Here is a tiny trained network, its code and every weight. The questions are about switching its units off for an input and a class, where a switched-off unit gives its printed mean instead of its output.

import numpy as np


def w(rows, s, z=0):
    codes = np.array(rows[::2]) - 128.0
    scale = np.full(codes.shape[1], s)
    scale[-1] = z or s
    return codes * scale


def norm(h):
    return h / np.sqrt((h * h).mean(-1, keepdims=True) + 1e-5)


def f(y):
    return y / 2 * (1 + np.tanh(0.7978845608 * (y + 0.044715 * y**3)))


def log_softmax(a):
    a = a - a.max(-1, keepdims=True)
    return a - np.log(np.exp(a).sum(-1, keepdims=True))


def net(x, mask):
    res = np.array(x, float).reshape(1, 4) / 4 @ E
    u = 0
    for l in range(4):
        y = f(norm(res) @ A[l][:, :-1].T + A[l][:, -1])
        res = res + np.where(mask[u : u + 5], y, B[l][:, -1]) @ B[l][:, :-1]
        u += 5
    return log_softmax(norm(res)[-1] @ U[:, :-1].T + U[:, -1])


A, B = {}, {}
E = w([
[215,81,66,145,146,148],'x0',
[128,140,92,126,150,84],'x1',
[131,196,206,1,132,134],'x2',
[49,143,157,110,156,173],'x3',
],0.0099)
A[0] = w([
[151,101,153,221,70,107,212],'0.n1',
[83,131,172,83,110,33,254],'0.n2',
[173,103,144,255,208,147,201],'0.n3',
[75,234,147,141,179,106,40],'0.n4',
[121,159,80,105,235,5,141],'0.n5',
],0.009,0.0018)
B[0] = w([
[150,156,107,126,161,191,234],'0.n1',
[155,221,65,254,167,183,223],'0.n2',
[53,89,89,85,88,156,255],'0.n3',
[99,73,102,170,65,135,182],'0.n4',
[122,127,227,71,173,196,199],'0.n5',
],0.012,0.0053)
A[1] = w([
[142,129,146,51,102,80,5],'1.n1',
[106,175,253,62,108,127,239],'1.n2',
[165,176,209,244,184,112,41],'1.n3',
[90,63,183,40,116,131,51],'1.n4',
[124,209,174,98,171,87,137],'1.n5',
],0.008,0.0023)
B[1] = w([
[143,223,167,114,64,117,113],'1.n1',
[144,158,80,108,252,131,251],'1.n2',
[142,62,231,97,134,240,222],'1.n3',
[51,70,223,141,84,110,155],'1.n4',
[254,161,45,73,103,91,197],'1.n5',
],0.0071,0.0034)
A[2] = w([
[119,150,120,159,134,90,2],'2.n1',
[70,102,126,108,108,135,132],'2.n2',
[137,81,88,10,133,142,140],'2.n3',
[173,177,132,98,136,97,160],'2.n4',
[175,73,170,111,141,112,104],'2.n5',
],0.012,0.0024)
B[2] = w([
[100,199,219,136,191,87,106],'2.n1',
[109,134,94,127,210,151,190],'2.n2',
[201,135,212,137,65,153,254],'2.n3',
[53,219,9,136,126,244,186],'2.n4',
[172,134,255,220,119,109,137],'2.n5',
],0.0066,0.0057)
A[3] = w([
[178,36,186,9,86,165,168],'3.n1',
[171,149,163,1,137,119,4],'3.n2',
[93,190,78,119,142,58,33],'3.n3',
[149,172,121,165,154,87,114],'3.n4',
[160,154,138,161,186,184,108],'3.n5',
],0.0082,0.0023)
B[3] = w([
[138,90,143,248,124,121,230],'3.n1',
[130,186,117,121,124,145,164],'3.n2',
[126,119,140,126,138,127,107],'3.n3',
[142,110,130,130,130,156,120],'3.n4',
[129,46,118,179,124,102,253],'3.n5',
],0.013,0.0044)
U = w([
[114,159,2,84,115,170,254],'0',
[132,81,167,142,164,211,105],'1',
[129,116,106,165,127,152,241],'2',
[130,134,123,221,96,141,52],'3',
[109,96,149,87,76,108,2],'4',
],0.01,0.0024)

Each question gives the input, the list of numbers given to net, and the class t.
The units are the neurons (one row each of A and B). Each row of codes is followed by its name. A weight is (code - 128) times the scale printed after its matrix; where a second scale follows, it is the last column's (A, B and U).
mask holds one flag per neuron, layer by layer. A switched-off neuron (its flag False) gives its mean, the last column of its row in B, instead of its output. The means were averaged over made-up inputs and are rounded, as every weight is.
A unit's drop is (log p(t) with every unit on - log p(t) with that unit switched off) / (log p(t) with every unit on - log p(t) with every unit switched off).
The circuit of an input: a set's keep is (log p(t) with only the set's units on - log p(t) with every unit switched off) / (log p(t) with every unit on - log p(t) with every unit switched off). Starting from the 12 units with the biggest drops (on a tie, the unit counted first), units are removed one at a time, each time the one whose removal leaves the highest keep (on an exact tie, the one counted first), for as long as the keep stays at least 0.8.
units of the circuit, in order: the units of the circuit, biggest drop first
most important unit: the unit with the biggest drop
k most important neurons: the k neurons with the biggest drops, biggest first
top k neurons in layer l: the k neurons of layer l with the biggest drops, biggest first
drop when u is switched off: that unit's drop, to one decimal
input [-7,4,3,0], class 3: units of the circuit, in order -> (0.n2; 0.n4)
input [2,-4,-6,1], class 0: most important unit -> 0.n5
input [-8,8,-5,-2], class 1: top 2 neurons in layer 0 -> (0.n5; 0.n3)
input [7,0,2,3], class 3: 3 most important neurons -> (3.n1; 0.n2; 0.n5)
input [-7,-4,3,1], class 3: top 3 neurons in layer 0 -> (0.n2; 0.n5; 0.n4)
input [7,-3,2,-3], class 3: 3 most important neurons -> (0.n2; 3.n1; 0.n5)
input [-7,4,3,3], class 3: 3 most important neurons -> (0.n2; 0.n4; 0.n3)
input [7,5,2,-1], class 3: 2 most important neurons -> (3.n1; 1.n3)
input [-2,6,4,-4], class 1: 2 most important neurons -> (0.n5; 1.n3)
input [-6,1,4,5], class 3: 4 most important neurons -> (0.n2; 0.n4; 0.n3; 0.n5)
input [0,6,-4,-3], class 1: 2 most important neurons -> (0.n5; 0.n2)
input [-7,-4,-8,-7], class 0: 2 most important neurons -> (0.n3; 3.n1)
input [4,-2,2,-3], class 3: 3 most important neurons -> (0.n2; 3.n1; 0.n5)
input [7,3,2,1], class 3: most important unit -> 3.n1
input [-8,-4,3,-1], class 3: 2 most important neurons -> (0.n2; 0.n5)
input [-1,8,4,-3], class 1: top 3 neurons in layer 0 -> (0.n5; 0.n3; 0.n4)
input [-2,0,-6,5], class 0: top 2 neurons in layer 3 -> (3.n1; 3.n5)
input [-5,8,-2,0], class 1: top 2 neurons in layer 0 -> (0.n5; 0.n3)
input [-2,-4,-7,-6], class 0: drop when 0.n5 is switched off -> 0.2
input [4,8,4,1], class 1: most important unit -> 0.n5
